Below is a small trained network, with its code and all its weights. Each question gives an input and a target symbol and asks what happens when units are switched off, that is, made to give their printed mean instead of their output.

import numpy as np


def w(rows, s, z=0):
    codes = np.array(rows[::2]) - 128.0
    scale = np.full(codes.shape[1], s)
    scale[-1] = z or s
    return codes * scale


def norm(h):
    return h / np.sqrt((h * h).mean(-1, keepdims=True) + 1e-5)


def f(y):
    return np.maximum(y, 0)


def softmax(a):
    e = np.exp(a - a.max(-1, keepdims=True))
    return e / e.sum(-1, keepdims=True)


def log_softmax(a):
    a = a - a.max(-1, keepdims=True)
    return a - np.log(np.exp(a).sum(-1, keepdims=True))


def net(x, mask):
    ids = ['αβδεζηθλπστφψω'.index(c) for c in x.split()]
    T = len(ids)
    res = E[ids] + P[:T]
    u = 0
    for l in range(2):
        q, k, v = (norm(res) @ M[l].T for M in (Q, K, V))
        z = softmax(np.where(np.tri(T) > 0, q @ k.T / 2**0.5, -1e9)) @ v
        res = res + np.where(mask[u], z, O[l][:, -1]) @ O[l][:, :-1]
        u += 1
        y = f(norm(res) @ A[l][:, :-1].T + A[l][:, -1])
        res = res + np.where(mask[u : u + 12], y, B[l][:, -1]) @ B[l][:, :-1]
        u += 12
    return log_softmax(norm(res)[-1] @ U[:, :-1].T + U[:, -1])


Q, K, V, O, A, B = {}, {}, {}, {}, {}, {}
E = w([
[102,121,162],'α',
[100,138,41],'β',
[159,146,121],'δ',
[95,132,77],'ε',
[75,128,74],'ζ',
[84,131,79],'η',
[91,133,77],'θ',
[165,31,125],'λ',
[194,177,168],'π',
[191,156,187],'σ',
[127,104,204],'τ',
[170,134,214],'φ',
[89,183,249],'ψ',
[186,107,95],'ω',
],0.015)
P = w([
[66,207,43],'0',
[86,204,76],'1',
[194,214,164],'2',
[202,198,250],'3',
[214,211,243],'4',
[113,171,106],'5',
],0.002)
Q[0] = w([
[223,70,180],'0.h0',
[252,185,204],'0.h0',
],0.018)
K[0] = w([
[195,24,127],'0.h0',
[247,3,187],'0.h0',
],0.015)
V[0] = w([
[96,188,77],'0.h0',
[93,250,163],'0.h0',
],0.017)
O[0] = w([
[34,199,29,90],'0.h0',
[254,240,63,251],'0.h0',
],0.0083,0.0023)
A[0] = w([
[93,131,120,120],'0.n0',
[92,203,202,2],'0.n1',
[99,54,123,140],'0.n2',
[186,56,82,116],'0.n3',
[82,113,168,122],'0.n4',
[64,171,134,165],'0.n5',
[193,5,49,58],'0.n6',
[170,129,149,82],'0.n7',
[164,136,149,125],'0.n8',
[142,193,96,78],'0.n9',
[114,149,128,110],'0.n10',
[171,133,145,96],'0.n11',
],0.015,0.0043)
B[0] = w([
[154,142,92,158],'0.n0',
[2,148,147,165],'0.n1',
[93,163,31,194],'0.n2',
[181,175,169,158],'0.n3',
[89,158,62,186],'0.n4',
[186,158,62,206],'0.n5',
[18,94,237,151],'0.n6',
[171,158,81,199],'0.n7',
[139,148,59,214],'0.n8',
[59,98,31,255],'0.n9',
[138,137,108,152],'0.n10',
[170,158,85,207],'0.n11',
],0.021,0.0051)
Q[1] = w([
[134,201,13],'1.h0',
[255,131,240],'1.h0',
],0.0082)
K[1] = w([
[124,182,254],'1.h0',
[148,230,31],'1.h0',
],0.013)
V[1] = w([
[237,37,79],'1.h0',
[117,6,141],'1.h0',
],0.021)
O[1] = w([
[222,8,90,98],'1.h0',
[94,1,111,9],'1.h0',
],0.019,0.011)
A[1] = w([
[40,111,81,109],'1.n0',
[134,83,66,3],'1.n1',
[18,94,105,187],'1.n2',
[136,98,46,84],'1.n3',
[172,9,100,212],'1.n4',
[180,157,57,196],'1.n5',
[77,129,80,173],'1.n6',
[77,131,86,186],'1.n7',
[140,37,32,91],'1.n8',
[84,160,134,45],'1.n9',
[60,5,91,47],'1.n10',
[72,205,191,1],'1.n11',
],0.018,0.0029)
B[1] = w([
[48,69,138,185],'1.n0',
[187,159,172,140],'1.n1',
[116,3,127,192],'1.n2',
[106,110,29,166],'1.n3',
[102,192,207,150],'1.n4',
[60,73,169,252],'1.n5',
[183,131,192,186],'1.n6',
[183,115,183,186],'1.n7',
[190,169,225,157],'1.n8',
[121,145,153,161],'1.n9',
[185,34,19,165],'1.n10',
[157,232,145,183],'1.n11',
],0.032,0.013)
U = w([
[136,18,138,193],'α',
[114,77,129,115],'β',
[100,108,109,76],'δ',
[103,119,108,75],'ε',
[105,119,115,79],'ζ',
[91,122,98,86],'η',
[94,123,97,114],'θ',
[133,115,128,23],'λ',
[141,140,20,158],'π',
[221,120,60,145],'σ',
[179,106,235,107],'τ',
[193,114,169,109],'φ',
[133,235,124,199],'ψ',
[43,119,248,3],'ω',
],0.014,0.004)

Each question gives the input, a string of symbols that net reads in full, and the target symbol t.
The units are the heads (2 rows each of Q, K, V and O) and the neurons (one row each of A and B). Each row of codes is followed by its name. A weight is (code - 128) times the scale printed after its matrix; where a second scale follows, it is the last column's (O, A, B and U).
mask holds one flag per unit, layer by layer, with each layer's heads first. A switched-off unit (its flag False) gives its mean, the last column of its rows in O or B, instead of its output. The means were averaged over made-up inputs and are rounded, as every weight is.
A unit's drop is (log p(t) with every unit on - log p(t) with that unit switched off) / (log p(t) with every unit on - log p(t) with every unit switched off).
The circuit of an input: a set's keep is (log p(t) with only the set's units on - log p(t) with every unit switched off) / (log p(t) with every unit on - log p(t) with every unit switched off). Starting from the 12 units with the biggest drops (on a tie, the unit counted first), units are removed one at a time, each time the one whose removal leaves the highest keep (on an exact tie, the one counted first), for as long as the keep stays at least 0.8.
circuit, biggest first: the units of the circuit, biggest drop first
unit that matters most: the unit with the biggest drop
k most important neurons: the k neurons with the biggest drops, biggest first
k most important neurons of layer l: the k neurons of layer l with the biggest drops, biggest first
input φ η φ ψ η η, target ψ: circuit, biggest first : (1.h0)
input λ ε ψ ψ β, target α: 2 most important neurons of layer 0 : (0.n6 0.n3)
input η ψ λ π β, target α: circuit, biggest first : (0.h0 1.h0)
input ψ θ λ θ α, target α: circuit, biggest first : (0.h0 1.h0)
input π π θ β, target π: 3 most important neurons : (1.n3 0.n5 1.n2)
input φ β σ ψ ζ, target ψ: 2 most important neurons of layer 0 : (0.n1 0.n5)
input ω ψ π η, target ψ: 3 most important neurons : (0.n2 0.n1 1.n11)
input σ η ε, target σ: 4 most important neurons of layer 1 : (1.n3 1.n0 1.n2 1.n8)
input π π η, target π: 3 most important neurons of layer 1 : (1.n3 1.n2 1.n11)
input ω δ ε ψ π, target ψ: 4 most important neurons : (0.n2 0.n9 1.n11 1.n5)
input ψ π ε, target ψ: 3 most important neurons of layer 1 : (1.n2 1.n10 1.n0)
input ψ α τ η, target τ: 3 most important neurons : (1.n8 0.n9 1.n4)
input π θ α, target π: 2 most important neurons : (1.n2 1.n0)
input η β λ π, target α: 2 most important neurons : (0.n2 1.n10)
input λ ψ ψ ε, target α: 2 most important neurons of layer 0 : (0.n6 0.n3)
input ψ π π, target ψ: 2 most important neurons of layer 1 : (1.n2 1.n10)
input σ φ β ψ, target ψ: unit that matters most : 0.n1
input η ζ δ π π ε, target π: 3 most important neurons : (1.n3 0.n5 1.n2)
input α τ β, target τ: 3 most important neurons : (1.n8 1.n4 1.n5)
input π λ η α ψ τ, target α: unit that matters most : 0.h0
